In the rows, zero is written as 128.
Each row has two labels, one from each of two sets.
| 148 | 130 | 139 | 125 | 142 | 105 |  99 | 132 | 110 | 109 | 124 | 144 |  99 | 142 | 102 | 137 | 156 | 109 | 154 | 125 | 137 | 122 | 160 | 140 | 124 | 124 | 136 |  97 | 125 | 137 | : C, R
| 137 | 125 | 119 | 138 | 129 | 129 | 126 | 130 | 126 | 103 | 132 | 142 | 110 | 128 | 121 | 139 | 141 | 126 | 148 | 130 | 126 | 125 | 143 | 125 | 125 | 134 | 128 | 112 | 120 | 122 | : M, S
| 146 | 130 | 135 | 128 | 128 | 113 | 127 | 128 | 117 | 128 | 126 | 149 | 119 | 140 | 114 | 144 | 138 | 135 | 128 | 127 | 130 | 135 | 143 | 136 | 129 | 122 | 147 | 118 | 128 | 135 | : N, P
| 124 | 127 | 125 | 144 | 126 | 133 | 135 | 108 | 124 |  97 | 122 | 131 | 128 | 124 | 134 | 137 | 138 | 130 | 150 | 211 | 121 | 131 | 128 | 118 | 128 | 142 | 131 | 128 | 120 | 116 | : M, W
| 125 | 126 | 121 | 142 | 131 | 145 | 130 | 107 | 134 |  99 | 100 | 136 | 124 | 120 | 146 | 131 | 167 | 122 | 149 | 126 | 117 | 135 | 149 | 121 | 133 | 151 | 147 | 124 | 108 | 113 | : C, S
| 125 | 123 | 137 | 109 | 105 | 134 | 131 | 126 | 133 | 143 | 143 | 128 | 139 | 123 | 145 | 131 |  94 | 143 | 105 | 122 | 129 | 139 | 107 | 132 | 133 | 120 | 117 | 144 | 137 | 137 | : N, P
| 141 | 117 | 146 | 123 | 128 | 121 | 117 | 121 | 117 | 131 | 131 | 137 | 123 | 129 | 116 | 135 | 138 | 129 | 126 | 132 | 132 | 138 | 135 | 122 | 130 | 124 | 126 | 126 | 126 | 137 | : N, P
| 127 | 148 | 124 | 149 | 140 | 147 | 134 |  93 | 129 | 103 |  89 | 125 | 128 | 121 | 149 | 126 | 175 | 125 | 150 | 111 | 116 | 118 | 125 | 125 | 138 | 147 | 132 | 133 | 105 | 112 | : C, P
| 112 | 123 | 120 | 145 | 126 | 140 | 138 | 106 | 130 | 100 | 102 | 124 | 129 | 124 | 159 | 126 | 166 | 128 | 142 | 117 | 114 | 129 | 125 | 133 | 133 | 142 | 135 | 139 | 109 | 122 | : C, P
| 119 | 115 | 125 | 146 | 133 | 153 | 129 | 107 | 126 |  92 | 100 | 150 | 127 | 121 | 140 | 124 | 147 | 125 | 149 | 140 | 111 | 130 | 143 | 124 | 138 | 150 | 128 | 121 | 121 | 120 | : B, S
| 122 | 130 | 123 | 145 | 135 | 145 | 128 | 121 | 120 | 100 | 118 | 142 | 118 | 122 | 128 | 138 | 138 | 121 | 147 | 134 | 117 | 128 | 140 | 120 | 135 | 135 | 124 | 136 | 124 | 150 | : M, W
| 141 | 130 | 127 | 140 | 135 | 136 | 145 | 122 | 119 |  92 | 128 | 140 | 121 | 144 | 131 | 138 | 148 | 133 | 148 | 132 | 121 | 126 | 144 | 132 | 126 | 150 | 135 | 118 | 105 | 121 | : B, S
| 124 | 123 | 115 | 137 | 129 | 144 | 130 | 128 | 133 |  98 | 127 | 143 | 128 | 125 | 125 | 136 | 130 | 123 | 147 | 130 | 130 | 122 | 137 | 124 | 131 | 145 | 125 | 119 | 124 | 126 | : M, W
| 134 | 129 | 120 | 142 | 133 | 131 | 133 | 141 | 118 | 101 | 131 | 148 | 120 | 126 | 123 | 141 | 122 | 129 | 153 | 133 | 134 | 133 | 141 | 126 | 130 | 138 | 138 | 122 | 126 | 119 | : M, S
| 134 | 125 | 126 | 143 | 138 | 136 | 136 | 103 | 118 |  55 | 113 | 150 | 108 | 124 | 126 | 138 | 155 | 111 | 158 | 129 | 127 | 131 | 166 | 134 | 134 | 139 | 139 | 122 | 111 | 128 | : B, P
| 130 | 127 | 125 | 138 | 130 | 150 | 129 | 102 | 125 |  78 | 111 | 147 | 120 | 125 | 134 | 136 | 156 | 117 | 153 | 126 | 122 | 136 | 150 | 116 | 134 | 152 | 139 | 123 | 113 | 124 | : B, W
| 161 | 130 | 134 | 126 | 147 |  95 |  93 | 139 | 121 |  70 | 141 | 172 | 105 | 145 |  75 | 160 | 147 |  97 | 169 | 137 | 138 | 124 | 163 | 143 | 131 | 125 | 154 |  98 | 132 | 172 | : B, R
| 136 |  98 | 124 | 132 | 136 | 146 | 130 | 108 | 129 | 110 | 120 | 102 | 128 | 133 | 139 | 126 | 158 | 123 | 131 | 119 | 123 | 127 | 108 | 134 | 132 | 140 | 139 | 124 | 116 | 122 | : C, S
| 133 | 130 | 124 | 140 | 129 | 143 | 134 | 129 | 129 | 108 | 129 | 136 | 134 | 123 | 141 | 133 | 123 | 126 | 133 | 129 | 126 | 128 | 129 | 129 | 121 | 135 | 123 | 123 | 122 | 133 | : M, W
| 123 | 133 | 127 | 125 | 127 | 134 | 132 | 131 | 128 | 115 | 135 | 131 | 136 | 121 | 143 | 122 | 112 | 128 | 126 | 132 | 131 | 138 | 130 | 141 | 133 | 127 | 113 | 123 | 135 | 120 | : M, E
| 127 | 138 | 117 | 141 | 123 | 142 | 128 | 123 | 128 |  88 | 116 | 142 | 124 | 127 | 134 | 141 | 137 | 127 | 145 | 136 | 131 | 129 | 140 | 128 | 133 | 142 | 134 | 118 | 119 | 122 | : B, W
| 137 | 126 | 134 | 150 | 137 | 137 | 116 |  99 | 120 |  96 |  94 | 132 | 122 | 131 | 141 | 132 | 188 | 104 | 135 | 123 | 115 | 127 | 142 | 122 | 116 | 143 | 147 | 125 | 105 | 116 | : C, R
| 121 | 121 | 118 | 149 | 135 | 142 | 150 | 123 | 123 | 103 | 119 | 138 | 134 | 123 | 129 | 141 | 135 | 123 | 145 | 164 | 124 | 127 | 129 | 135 | 131 | 145 | 155 | 121 | 127 | 119 | : M, S
| 117 | 123 | 118 | 154 | 117 | 147 | 135 | 117 | 130 |  98 | 119 | 144 | 134 | 117 | 141 | 136 | 132 | 124 | 145 | 140 | 118 | 133 | 143 | 122 | 128 | 149 | 135 | 129 | 126 | 112 | : M, E
| 135 | 124 | 123 | 140 | 136 | 136 | 137 | 107 | 130 | 100 | 106 | 125 | 129 | 126 | 137 | 128 | 167 | 121 | 139 | 121 | 121 | 125 | 120 | 129 | 134 | 158 | 137 | 125 | 107 | 116 | : C, S
|  94 | 124 | 103 | 159 | 127 | 177 | 158 | 103 | 138 | 104 | 100 | 108 | 146 | 113 | 179 | 100 | 141 | 147 | 134 | 125 | 111 | 128 | 117 | 110 | 129 | 152 | 107 | 146 | 121 | 110 | : B, W
| 130 | 132 | 124 | 147 | 135 | 160 | 134 | 109 | 128 |  73 | 108 | 141 | 119 | 124 | 148 | 137 | 158 | 118 | 150 | 121 | 129 | 126 | 145 | 127 | 134 | 152 | 131 | 128 | 117 | 114 | : B, W
| 139 | 118 | 126 | 140 | 137 | 136 | 127 | 113 | 135 | 114 | 107 | 125 | 120 | 130 | 121 | 129 | 169 | 114 | 142 | 122 | 129 | 124 | 145 | 124 | 127 | 137 | 133 | 123 | 112 | 121 | : C, R
| 118 | 117 | 114 | 150 | 127 | 152 | 132 | 111 | 131 |  94 | 112 | 135 | 125 | 122 | 131 | 132 | 144 | 116 | 149 | 132 | 134 | 130 | 151 | 111 | 125 | 137 | 124 | 123 | 122 |  87 | : M, R
| 169 | 124 | 137 | 127 | 122 | 108 | 118 | 129 | 114 | 108 | 140 | 155 | 109 | 151 | 103 | 154 | 136 | 126 | 142 | 137 | 133 | 135 | 139 | 121 | 121 | 127 | 152 | 116 | 124 | 145 | : N, W
| 121 | 134 | 123 | 130 | 134 | 127 | 125 | 125 | 136 | 126 | 111 | 125 | 126 | 133 |  90 | 116 | 141 | 117 | 139 | 125 | 128 | 129 | 134 | 127 | 119 | 119 | 122 | 134 | 126 | 126 | : C, R
| 117 | 129 | 120 | 134 | 125 | 139 | 131 | 135 | 118 |  85 | 132 | 144 | 123 | 128 | 125 | 132 | 125 | 119 | 150 | 135 | 130 | 127 | 147 | 126 | 133 | 141 | 124 | 125 | 125 | 123 | : M, W
| 131 | 130 | 125 | 146 | 127 | 148 | 145 | 119 | 125 |  97 | 125 | 149 | 119 | 128 | 127 | 148 | 122 | 101 | 135 | 142 | 130 | 131 | 141 | 122 | 129 | 143 | 130 | 112 | 119 | 142 | : M, W
| 120 | 117 | 115 | 154 | 127 | 171 | 144 |  99 | 137 |  90 | 103 | 131 | 138 | 116 | 173 | 133 | 161 | 123 | 130 | 127 | 113 | 130 | 128 | 114 | 141 | 161 | 123 | 133 | 103 | 118 | : B, W
| 114 | 117 | 117 | 155 | 124 | 143 | 139 | 118 | 127 | 109 | 107 | 136 | 126 | 121 | 132 | 130 | 128 | 124 | 142 | 127 | 122 | 129 | 146 | 112 | 122 | 148 | 118 | 119 | 123 | 113 | : M, R
| 135 | 123 | 113 | 143 | 134 | 148 | 135 | 111 | 118 |  78 | 124 | 130 | 118 | 139 | 132 | 146 | 153 | 119 | 151 | 123 | 123 | 131 | 152 | 121 | 129 | 159 | 134 | 111 | 101 | 120 | : M, W

Each row has two labels, one from each of two sets.
| 135 | 140 | 136 | 124 | 126 | 123 | 126 | 129 | 127 | 142 | 125 | 114 | 110 | 143 | 140 | 141 | 165 | 119 | 116 | 103 | 130 | 129 | 125 | 136 | 133 | 147 | 138 | 137 | 132 | 115 | : <66>, X
| 137 | 130 | 124 | 127 | 117 | 133 | 128 | 124 | 126 | 126 | 141 | 134 | 124 | 132 | 127 | 138 |  98 | 133 | 137 | 137 | 129 | 146 | 128 | 123 | 129 | 131 | 115 | 129 | 138 | 124 | : <70>, T
| 136 | 136 | 124 | 131 | 115 | 128 | 144 | 116 | 124 | 127 | 132 | 109 | 124 | 134 | 119 | 141 | 109 | 123 | 134 | 140 | 127 | 140 | 125 | 130 | 137 | 126 | 147 | 119 | 132 | 134 | : <66>, T
| 139 | 120 | 133 | 124 | 135 | 127 | 131 | 119 | 125 | 127 | 127 | 125 | 116 | 140 | 128 | 137 | 143 | 125 | 127 | 103 | 125 | 135 | 124 | 133 | 134 | 127 | 123 | 125 | 135 | 126 | : <66>, T
| 151 | 142 | 127 | 116 | 129 | 133 | 132 | 119 | 134 | 131 | 134 | 108 | 119 | 134 | 124 | 133 | 135 | 131 | 126 | 116 | 126 | 136 | 124 | 127 | 125 | 117 | 129 | 126 | 133 | 133 | : <66>, T
